Below is a small trained network, with its code and all its weights. Each question gives an input and a target symbol and asks what happens when units are switched off, that is, made to give their printed mean instead of their output.

import numpy as np


def w(rows, s, z=0):
    codes = np.array(rows[::2]) - 128.0
    scale = np.full(codes.shape[1], s)
    scale[-1] = z or s
    return codes * scale


def f(y):
    return np.maximum(y, 0)


def softmax(a):
    e = np.exp(a - a.max(-1, keepdims=True))
    return e / e.sum(-1, keepdims=True)


def log_softmax(a):
    a = a - a.max(-1, keepdims=True)
    return a - np.log(np.exp(a).sum(-1, keepdims=True))


def net(x, mask):
    ids = ['αβδηθλμπστω'.index(c) for c in x.split()]
    T = len(ids)
    res = E[ids] + P[:T]
    u = 0
    for l in range(2):
        q, k, v = (res @ M[l].T for M in (Q, K, V))
        z = softmax(np.where(np.tri(T) > 0, q @ k.T / 2**0.5, -1e9)) @ v
        res = res + np.where(mask[u], z, O[l][:, -1]) @ O[l][:, :-1]
        u += 1
        y = f(res @ A[l][:, :-1].T + A[l][:, -1])
        res = res + np.where(mask[u : u + 16], y, B[l][:, -1]) @ B[l][:, :-1]
        u += 16
    return log_softmax(res[-1] @ U[:, :-1].T + U[:, -1])


Q, K, V, O, A, B = {}, {}, {}, {}, {}, {}
E = w([
[150,89,62],'α',
[161,133,158],'β',
[125,146,176],'δ',
[131,157,65],'η',
[175,188,105],'θ',
[115,134,122],'λ',
[142,123,1],'μ',
[115,138,123],'π',
[127,84,127],'σ',
[39,151,134],'τ',
[158,25,54],'ω',
],0.019)
P = w([
[183,39,254],'0',
[221,183,136],'1',
[5,68,86],'2',
[206,193,152],'3',
[6,72,114],'4',
[209,198,156],'5',
],0.0083)
Q[0] = w([
[139,253,121],'0.h1',
[23,114,92],'0.h1',
],0.0056)
K[0] = w([
[63,62,201],'0.h1',
[152,2,186],'0.h1',
],0.0072)
V[0] = w([
[99,150,253],'0.h1',
[141,91,218],'0.h1',
],0.0039)
O[0] = w([
[160,52,88,253],'0.h1',
[24,231,252,218],'0.h1',
],0.0045,0.00056)
A[0] = w([
[185,136,102,213],'0.n1',
[156,105,105,113],'0.n2',
[132,160,156,196],'0.n3',
[134,24,107,57],'0.n4',
[107,101,151,187],'0.n5',
[82,168,168,131],'0.n6',
[248,106,166,75],'0.n7',
[57,111,66,82],'0.n8',
[205,92,95,81],'0.n9',
[76,127,176,1],'0.n10',
[89,37,98,181],'0.n11',
[95,99,149,151],'0.n12',
[114,182,58,125],'0.n13',
[211,219,90,71],'0.n14',
[99,128,156,149],'0.n15',
[126,102,172,229],'0.n16',
],0.014,0.0063)
B[0] = w([
[152,83,161,236],'0.n1',
[154,130,119,154],'0.n2',
[142,186,108,214],'0.n3',
[29,204,172,169],'0.n4',
[125,129,57,202],'0.n5',
[143,138,37,223],'0.n6',
[97,204,171,202],'0.n7',
[201,157,155,228],'0.n8',
[197,49,182,181],'0.n9',
[254,38,72,164],'0.n10',
[115,132,184,253],'0.n11',
[68,107,100,196],'0.n12',
[62,97,97,225],'0.n13',
[42,77,167,231],'0.n14',
[103,130,72,193],'0.n15',
[160,147,83,220],'0.n16',
],0.0092,0.0063)
Q[1] = w([
[120,1,142],'1.h1',
[224,71,215],'1.h1',
],0.0078)
K[1] = w([
[24,3,146],'1.h1',
[165,81,231],'1.h1',
],0.0071)
V[1] = w([
[96,130,28],'1.h1',
[111,177,4],'1.h1',
],0.004)
O[1] = w([
[158,47,3,237],'1.h1',
[70,48,166,254],'1.h1',
],0.0063,0.0033)
A[1] = w([
[126,125,93,154],'1.n1',
[166,133,201,2],'1.n2',
[234,113,177,139],'1.n3',
[253,165,70,77],'1.n4',
[218,177,140,254],'1.n5',
[53,87,128,141],'1.n6',
[93,102,123,142],'1.n7',
[87,205,82,117],'1.n8',
[55,228,69,89],'1.n9',
[114,43,131,75],'1.n10',
[211,199,176,20],'1.n11',
[148,99,116,90],'1.n12',
[174,68,128,74],'1.n13',
[162,90,102,79],'1.n14',
[142,142,70,141],'1.n15',
[57,140,20,109],'1.n16',
],0.014,0.0077)
B[1] = w([
[114,168,151,169],'1.n1',
[72,229,118,145],'1.n2',
[74,85,245,154],'1.n3',
[95,27,2,132],'1.n4',
[208,45,115,162],'1.n5',
[147,155,100,194],'1.n6',
[134,160,103,167],'1.n7',
[172,191,61,168],'1.n8',
[179,130,78,183],'1.n9',
[102,83,60,158],'1.n10',
[194,190,66,150],'1.n11',
[148,160,132,136],'1.n12',
[148,174,95,137],'1.n13',
[164,168,134,142],'1.n14',
[94,149,160,173],'1.n15',
[101,89,212,253],'1.n16',
],0.0096,0.019)
U = w([
[150,153,190,53],'α',
[201,167,97,49],'β',
[165,117,67,3],'δ',
[191,97,137,93],'η',
[179,190,155,169],'θ',
[161,153,133,180],'λ',
[132,109,186,149],'μ',
[167,149,134,207],'π',
[131,252,72,141],'σ',
[57,97,129,197],'τ',
[73,204,195,67],'ω',
],0.013,0.0045)

Each question gives the input, a string of symbols that net reads in full, and the target symbol t.
The units are the heads (2 rows each of Q, K, V and O) and the neurons (one row each of A and B). Each row of codes is followed by its name. A weight is (code - 128) times the scale printed after its matrix; where a second scale follows, it is the last column's (O, A, B and U).
mask holds one flag per unit, layer by layer, with each layer's heads first. A switched-off unit (its flag False) gives its mean, the last column of its rows in O or B, instead of its output. The means were averaged over made-up inputs and are rounded, as every weight is.
A unit's drop is (log p(t) with every unit on - log p(t) with that unit switched off) / (log p(t) with every unit on - log p(t) with every unit switched off).
The circuit of an input: a set's keep is (log p(t) with only the set's units on - log p(t) with every unit switched off) / (log p(t) with every unit on - log p(t) with every unit switched off). Starting from the 12 units with the biggest drops (on a tie, the unit counted first), units are removed one at a time, each time the one whose removal leaves the highest keep (on an exact tie, the one counted first), for as long as the keep stays at least 0.8.
units of the circuit, in order: the units of the circuit, biggest drop first
unit that matters most: the unit with the biggest drop
k most important neurons: the k neurons with the biggest drops, biggest first
top k neurons in layer l: the k neurons of layer l with the biggest drops, biggest first
drop when u is switched off: that unit's drop, to one decimal
input β μ τ μ σ ω, target α: unit that matters most => 1.n3
input τ σ τ τ τ η, target τ: 2 most important neurons => [0.n14 0.n13]
input λ ω θ β, target θ: 3 most important neurons => [1.n11 1.n5 0.n7]
input σ η λ, target σ: top 2 neurons in layer 1 => [1.n3 1.n5]
input θ τ θ μ, target δ: 3 most important neurons => [0.n13 0.n9 1.n10]
input μ τ θ α, target μ: units of the circuit, in order => [1.n3 0.n9 0.n1]
input τ τ θ τ β, target τ: top 3 neurons in layer 1 => [1.n8 1.n9 1.n11]
input θ σ β β σ σ, target η: top 2 neurons in layer 1 => [1.n5 1.n3]
input θ λ σ θ, target ω: top 4 neurons in layer 0 => [0.n14 0.n1 0.n7 0.n6]
input θ τ τ δ, target β: 2 most important neurons => [1.n5 1.n16]
input τ π θ σ, target η: top 2 neurons in layer 1 => [1.n5 1.n16]
input α ω τ β, target θ: top 3 neurons in layer 0 => [0.n7 0.n14 0.n6]
input θ θ σ, target σ: top 2 neurons in layer 0 => [0.n4 0.n11]
input θ η τ α θ, target τ: top neuron in layer 0 => [0.n13]
input τ η ω, target ω: drop when 0.n4 is switched off => 0.9
input β σ σ, target σ: drop when 0.n4 is switched off => 0.6
input τ σ θ β ω τ, target σ: drop when 1.n8 is switched off => 1.0
input π α μ β π τ, target σ: drop when 1.n8 is switched off => 0.9
